Here is a tiny trained network, its code and every weight. The questions are about switching its units off for an input and a target symbol, where a switched-off unit gives its printed mean instead of its output.

import numpy as np


def w(rows, s, z=0):
    codes = np.array(rows[::2]) - 128.0
    scale = np.full(codes.shape[1], s)
    scale[-1] = z or s
    return codes * scale


def f(y):
    return y / 2 * (1 + np.tanh(0.7978845608 * (y + 0.044715 * y**3)))


def softmax(a):
    e = np.exp(a - a.max(-1, keepdims=True))
    return e / e.sum(-1, keepdims=True)


def log_softmax(a):
    a = a - a.max(-1, keepdims=True)
    return a - np.log(np.exp(a).sum(-1, keepdims=True))


def net(x, mask):
    ids = ['ΔΛΣΩθξπ'.index(c) for c in x.split()]
    T = len(ids)
    res = E[ids] + P[:T]
    q, k, v = (res @ M[0].T for M in (Q, K, V))
    z = softmax(np.where(np.tri(T) > 0, q @ k.T / 2**0.5, -1e9)) @ v
    res = res + np.where(mask[0], z, O[0][:, -1]) @ O[0][:, :-1]
    y = f(res @ A[0][:, :-1].T + A[0][:, -1])
    res = res + np.where(mask[1:9], y, B[0][:, -1]) @ B[0][:, :-1]
    return log_softmax(res[-1] @ U[:, :-1].T + U[:, -1])


Q, K, V, O, A, B = {}, {}, {}, {}, {}, {}
E = w([
[98,78,111,232,125,126],'Δ',
[69,58,167,92,136,183],'Λ',
[190,92,215,119,118,78],'Σ',
[252,66,71,131,142,237],'Ω',
[118,184,110,116,67,87],'θ',
[128,139,89,141,53,126],'ξ',
[39,138,168,210,139,141],'π',
],0.015)
P = w([
[64,135,77,231,189,124],'0',
[53,166,94,96,98,79],'1',
[111,156,122,74,132,49],'2',
[24,160,82,116,85,103],'3',
[2,161,149,172,145,146],'4',
[38,185,120,155,98,133],'5',
[70,145,92,106,79,143],'6',
],0.0091)
Q[0] = w([
[39,180,161,175,94,3],'h0',
[123,152,79,160,198,171],'h0',
],0.0054)
K[0] = w([
[177,125,120,254,245,119],'h0',
[199,109,168,57,49,161],'h0',
],0.0067)
V[0] = w([
[202,3,212,188,194,116],'h0',
[160,46,167,21,10,39],'h0',
],0.0058)
O[0] = w([
[107,112,208,79,1,120,79],'h0',
[176,168,126,168,121,190,3],'h0',
],0.014,0.003)
A[0] = w([
[134,217,153,174,45,115,148],'n0',
[108,170,156,2,127,56,2],'n1',
[121,197,229,143,23,164,182],'n2',
[211,74,212,151,152,189,95],'n3',
[210,172,95,98,205,210,41],'n4',
[106,104,33,176,198,79,254],'n5',
[251,117,196,206,170,7,233],'n6',
[65,98,142,59,162,221,84],'n7',
],0.0079,0.0049)
B[0] = w([
[254,111,215,93,121,98,176],'n0',
[127,95,100,169,140,2,169],'n1',
[166,116,88,215,91,100,200],'n2',
[95,162,49,169,99,87,133],'n3',
[11,55,108,145,56,165,140],'n4',
[159,178,118,35,88,178,255],'n5',
[57,189,62,110,114,249,172],'n6',
[170,191,184,198,85,105,139],'n7',
],0.0071,0.0095)
U = w([
[91,165,228,80,117,156,110],'Δ',
[114,108,99,152,175,122,2],'Λ',
[14,82,151,74,188,111,20],'Σ',
[162,144,207,148,65,178,174],'Ω',
[69,8,109,147,144,137,200],'θ',
[126,254,162,112,222,163,250],'ξ',
[120,166,148,109,149,143,148],'π',
],0.0055,0.0035)

Each question gives the input, a string of symbols that net reads in full, and the target symbol t.
The units are the heads (2 rows each of Q, K, V and O) and the neurons (one row each of A and B). Each row of codes is followed by its name. A weight is (code - 128) times the scale printed after its matrix; where a second scale follows, it is the last column's (O, A, B and U).
mask holds one flag per unit, heads first, then neurons. A switched-off unit (its flag False) gives its mean, the last column of its rows in O or B, instead of its output. The means were averaged over made-up inputs and are rounded, as every weight is.
A unit's drop is (log p(t) with every unit on - log p(t) with that unit switched off) / (log p(t) with every unit on - log p(t) with every unit switched off).
The circuit of an input: a set's keep is (log p(t) with only the set's units on - log p(t) with every unit switched off) / (log p(t) with every unit on - log p(t) with every unit switched off). Starting from all 9 units, units are removed one at a time, each time the one whose removal leaves the highest keep (on an exact tie, the one counted first), for as long as the keep stays at least 0.8.
circuit, biggest first: the units of the circuit, biggest drop first
k most important neurons: the k neurons with the biggest drops, biggest first
drop of u: that unit's drop, to one decimal
input Σ π Σ Σ Λ, target Ω: 2 most important neurons	(n7 n2)
input Δ ξ θ Σ Δ Σ, target θ: 3 most important neurons	(n5 n1 n2)
input Σ θ Λ θ, target Ω: circuit, biggest first	(h0 n2)
input π ξ π Σ, target Σ: circuit, biggest first	(h0 n2 n1)
input θ θ θ Δ, target ξ: circuit, biggest first	(h0 n5)
input π Δ θ θ, target Σ: circuit, biggest first	(h0 n1)
input Σ θ π, target Ω: 2 most important neurons	(n2 n0)
input Σ θ Σ Σ, target Ω: drop of n2	0.2
input θ θ θ θ Δ, target ξ: drop of n1	0.1
input θ θ θ Σ Λ, target ξ: drop of n7	0.2
input Δ θ Λ Δ Λ θ, target θ: most important neuron	(n1)
